Below is a small trained network, with its code and all its weights. Each question gives an input and a class and asks what happens when units are switched off, that is, made to give their printed mean instead of their output.

import numpy as np


def w(rows, s, z=0):
    codes = np.array(rows[::2]) - 128.0
    scale = np.full(codes.shape[1], s)
    scale[-1] = z or s
    return codes * scale


def f(y):
    return y / 2 * (1 + np.tanh(0.7978845608 * (y + 0.044715 * y**3)))


def log_softmax(a):
    a = a - a.max(-1, keepdims=True)
    return a - np.log(np.exp(a).sum(-1, keepdims=True))


def net(x, mask):
    res = np.array(x, float).reshape(1, 5) / 4 @ E
    y = f(res @ A[0][:, :-1].T + A[0][:, -1])
    res = res + np.where(mask, y, B[0][:, -1]) @ B[0][:, :-1]
    return log_softmax(res[-1] @ U[:, :-1].T + U[:, -1])


A, B = {}, {}
E = w([
[186,93,132,136,55],'x0',
[123,47,141,148,145],'x1',
[190,109,87,201,148],'x2',
[56,125,32,106,146],'x3',
[191,131,99,4,160],'x4',
],0.012)
A[0] = w([
[119,90,94,44,174,178],'n0',
[108,216,203,78,151,150],'n1',
[103,140,209,165,88,253],'n2',
[152,167,179,70,39,161],'n3',
[139,110,48,235,191,202],'n4',
[190,80,122,186,116,146],'n5',
[165,77,125,126,94,167],'n6',
[149,183,65,108,8,164],'n7',
[118,60,47,114,162,194],'n8',
[50,69,154,193,100,147],'n9',
[172,182,46,96,110,205],'n10',
[70,165,151,174,78,185],'n11',
[198,103,204,116,104,102],'n12',
[158,174,195,169,191,150],'n13',
],0.011,0.0051)
B[0] = w([
[155,131,115,114,177,215],'n0',
[82,132,165,1,157,208],'n1',
[78,73,193,179,122,235],'n2',
[166,122,170,83,46,209],'n3',
[103,143,99,184,160,245],'n4',
[165,91,134,168,111,206],'n5',
[176,88,66,211,63,174],'n6',
[102,194,130,157,35,209],'n7',
[174,154,125,212,193,203],'n8',
[25,94,83,186,116,234],'n9',
[131,247,62,121,118,218],'n10',
[48,121,146,93,108,221],'n11',
[145,59,136,154,100,200],'n12',
[198,139,184,115,131,188],'n13',
],0.0083,0.011)
U = w([
[46,118,126,181,132,168],'0',
[193,76,96,171,163,140],'1',
[179,201,97,115,30,110],'2',
[207,200,209,166,170,100],'3',
[104,131,248,91,135,113],'4',
[168,143,97,127,254,251],'5',
[198,56,207,152,76,73],'6',
[127,235,60,93,165,27],'7',
],0.01,0.0028)

Each question gives the input, the list of numbers given to net, and the class t.
The units are the neurons (one row each of A and B). Each row of codes is followed by its name. A weight is (code - 128) times the scale printed after its matrix; where a second scale follows, it is the last column's (A, B and U).
mask holds one flag per neuron, in row order. A switched-off neuron (its flag False) gives its mean, the last column of its row in B, instead of its output. The means were averaged over made-up inputs and are rounded, as every weight is.
A unit's drop is (log p(t) with every unit on - log p(t) with that unit switched off) / (log p(t) with every unit on - log p(t) with every unit switched off).
The circuit of an input: a set's keep is (log p(t) with only the set's units on - log p(t) with every unit switched off) / (log p(t) with every unit on - log p(t) with every unit switched off). Starting from the 12 units with the biggest drops (on a tie, the unit counted first), units are removed one at a time, each time the one whose removal leaves the highest keep (on an exact tie, the one counted first), for as long as the keep stays at least 0.8.
circuit, biggest first: the units of the circuit, biggest drop first
most important unit: the unit with the biggest drop
top k neurons: the k neurons with the biggest drops, biggest first
drop when u is switched off: that unit's drop, to one decimal
input [-4,4,3,-5,-1], class 6: circuit, biggest first -> (n10 n13)
input [0,1,2,-1,6], class 5: circuit, biggest first -> (n7 n0)
input [-5,2,-4,1,-1], class 4: top neuron -> (n4)
input [-2,-3,5,-2,4], class 7: circuit, biggest first -> (n10 n2)
input [7,7,-3,3,4], class 1: circuit, biggest first -> (n8 n0 n6)
input [8,7,-5,4,8], class 2: top 4 neurons -> (n3 n10 n2 n7)
input [2,3,-7,3,5], class 7: circuit, biggest first -> (n2 n0)
input [2,6,-1,-1,7], class 1: circuit, biggest first -> (n6 n1 n0)
input [-1,-3,7,1,-1], class 7: top 3 neurons -> (n2 n12 n10)
input [-1,-7,3,-6,-6], class 6: circuit, biggest first -> (n10 n2)
input [-4,-7,6,4,-3], class 7: circuit, biggest first -> (n2 n10)
input [3,4,-1,7,3], class 5: circuit, biggest first -> (n8 n0)
input [7,-3,-6,7,-3], class 2: top 2 neurons -> (n7 n4)
input [4,-3,-7,-5,-7], class 4: most important unit -> n11
input [-2,2,-1,4,1], class 5: drop when n7 is switched off -> 0.1
input [-2,-5,7,4,1], class 7: drop when n10 is switched off -> 0.4
input [-5,-1,1,4,0], class 5: drop when n7 is switched off -> 0.3
